Below are the code and all the weights of a small trained network. Each question names an input and a target symbol and asks about switching units off, where a switched-off unit gives its printed mean instead of its output.

import numpy as np


def w(rows, s, z=0):
    codes = np.array(rows[::2]) - 128.0
    scale = np.full(codes.shape[1], s)
    scale[-1] = z or s
    return codes * scale


def norm(h):
    return h / np.sqrt((h * h).mean(-1, keepdims=True) + 1e-5)


def f(y):
    return np.maximum(y, 0)


def softmax(a):
    e = np.exp(a - a.max(-1, keepdims=True))
    return e / e.sum(-1, keepdims=True)


def log_softmax(a):
    a = a - a.max(-1, keepdims=True)
    return a - np.log(np.exp(a).sum(-1, keepdims=True))


def net(x, mask):
    ids = ['ΓΔζπστφω'.index(c) for c in x.split()]
    T = len(ids)
    res = E[ids] + P[:T]
    r = norm(res)
    for j in range(2):
        rows = slice(3 * j, 3 * j + 3)
        q, k, v = (r @ M[0][rows].T for M in (Q, K, V))
        z = softmax(np.where(np.tri(T) > 0, q @ k.T / 3**0.5, -1e9)) @ v
        o = O[0][rows]
        res = res + np.where(mask[j], z, o[:, -1]) @ o[:, :-1]
    y = f(norm(res) @ A[0][:, :-1].T + A[0][:, -1])
    res = res + np.where(mask[2:6], y, B[0][:, -1]) @ B[0][:, :-1]
    return log_softmax(norm(res)[-1] @ U[:, :-1].T + U[:, -1])


Q, K, V, O, A, B = {}, {}, {}, {}, {}, {}
E = w([
[138,116,105,163],'Γ',
[136,144,128,124],'Δ',
[120,100,142,150],'ζ',
[139,152,153,94],'π',
[115,117,183,111],'σ',
[115,157,107,141],'τ',
[134,111,99,116],'φ',
[254,122,130,125],'ω',
],0.043)
P = w([
[110,71,3,238],'0',
[98,107,113,117],'1',
[105,119,120,112],'2',
[118,131,120,110],'3',
[130,144,120,96],'4',
[149,159,118,90],'5',
[160,169,118,88],'6',
[178,181,121,83],'7',
[191,191,113,93],'8',
[189,196,101,105],'9',
],0.0071)
Q[0] = w([
[150,119,173,200],'h0',
[186,219,99,120],'h0',
[67,127,126,149],'h0',
[253,184,65,125],'h1',
[57,246,179,123],'h1',
[81,157,137,140],'h1',
],0.015)
K[0] = w([
[56,180,151,109],'h0',
[227,99,164,103],'h0',
[64,133,102,133],'h0',
[221,228,5,110],'h1',
[52,136,73,68],'h1',
[36,104,93,134],'h1',
],0.012)
V[0] = w([
[102,31,60,5],'h0',
[36,160,159,146],'h0',
[88,142,25,87],'h0',
[81,130,211,161],'h1',
[40,137,119,134],'h1',
[159,75,172,112],'h1',
],0.013)
O[0] = w([
[247,108,146,72,73],'h0',
[127,144,141,198,2],'h0',
[173,154,77,108,159],'h0',
[128,143,125,183,43],'h1',
[168,188,91,99,66],'h1',
[141,94,71,144,72],'h1',
],0.013,0.0054)
A[0] = w([
[162,207,181,130,1],'n0',
[49,248,145,56,94],'n1',
[96,36,112,90,14],'n2',
[202,254,165,239,213],'n3',
],0.008,0.0058)
B[0] = w([
[59,210,103,133,132],'n0',
[121,117,115,167,254],'n1',
[122,140,67,255,140],'n2',
[241,145,170,141,207],'n3',
],0.017,0.0061)
U = w([
[100,91,133,156,180],'Γ',
[92,106,187,75,251],'Δ',
[196,218,112,146,105],'ζ',
[136,93,161,77,99],'π',
[147,110,248,144,63],'σ',
[77,183,50,102,125],'τ',
[135,91,56,92,27],'φ',
[241,106,89,42,125],'ω',
],0.011,0.0025)

Each question gives the input, a string of symbols that net reads in full, and the target symbol t.
The units are the heads (3 rows each of Q, K, V and O) and the neurons (one row each of A and B). Each row of codes is followed by its name. A weight is (code - 128) times the scale printed after its matrix; where a second scale follows, it is the last column's (O, A, B and U).
mask holds one flag per unit, heads first, then neurons. A switched-off unit (its flag False) gives its mean, the last column of its rows in O or B, instead of its output. The means were averaged over made-up inputs and are rounded, as every weight is.
A unit's drop is (log p(t) with every unit on - log p(t) with that unit switched off) / (log p(t) with every unit on - log p(t) with every unit switched off).
The circuit of an input: a set's keep is (log p(t) with only the set's units on - log p(t) with every unit switched off) / (log p(t) with every unit on - log p(t) with every unit switched off). Starting from all 6 units, units are removed one at a time, each time the one whose removal leaves the highest keep (on an exact tie, the one counted first), for as long as the keep stays at least 0.8.
circuit, biggest first: the units of the circuit, biggest drop first
most important unit: the unit with the biggest drop
k most important neurons: the k neurons with the biggest drops, biggest first
which heads matter: for each layer, one digit per head in row order, 1 if its drop is at least 0.15 and else 0, layers parted by /
drop when u is switched off: that unit's drop, to one decimal
input σ τ π, target ζ: which heads matter => 01
input τ τ Γ Γ, target ζ: which heads matter => 10
input Δ φ φ π ζ, target ω: which heads matter => 11
input τ ζ Γ, target ζ: which heads matter => 11
input Δ φ σ, target ω: circuit, biggest first => (h0; h1)
input Δ ζ Δ τ Δ σ, target ζ: circuit, biggest first => (h0; h1)
input Δ Δ Δ, target τ: which heads matter => 10
input Δ τ Γ Γ σ σ Γ Γ, target σ: which heads matter => 11
input Γ τ Δ Δ ω Δ, target Δ: which heads matter => 10
input ζ φ σ τ Δ φ φ π Γ, target ω: circuit, biggest first => (h0; n1; h1)
input Γ Δ τ τ σ σ τ σ ζ Δ, target σ: circuit, biggest first => (h0)
input Γ Δ Γ, target τ: circuit, biggest first => (n3; h1; h0)
input φ Γ Γ Δ Γ Γ φ φ Γ, target ω: which heads matter => 10
input ζ Γ τ, target ζ: most important unit => h1
input Γ φ Γ ζ, target ω: which heads matter => 11
input Δ ω σ ζ Γ Δ Δ Γ Γ, target Γ: circuit, biggest first => (h1; h0)
input Γ Δ τ π Δ π σ ζ Δ, target σ: which heads matter => 11
input ω τ Γ τ ω Δ ζ ω Γ, target Γ: which heads matter => 01
input τ Γ π, target ζ: 2 most important neurons => (n1; n0)
input τ Δ ζ π ζ Δ Δ σ Γ, target σ: most important unit => h0
input Δ Δ Γ, target τ: drop when n3 is switched off => 0.4
input Γ τ ζ ζ Δ φ Γ τ, target ω: drop when h1 is switched off => -0.1
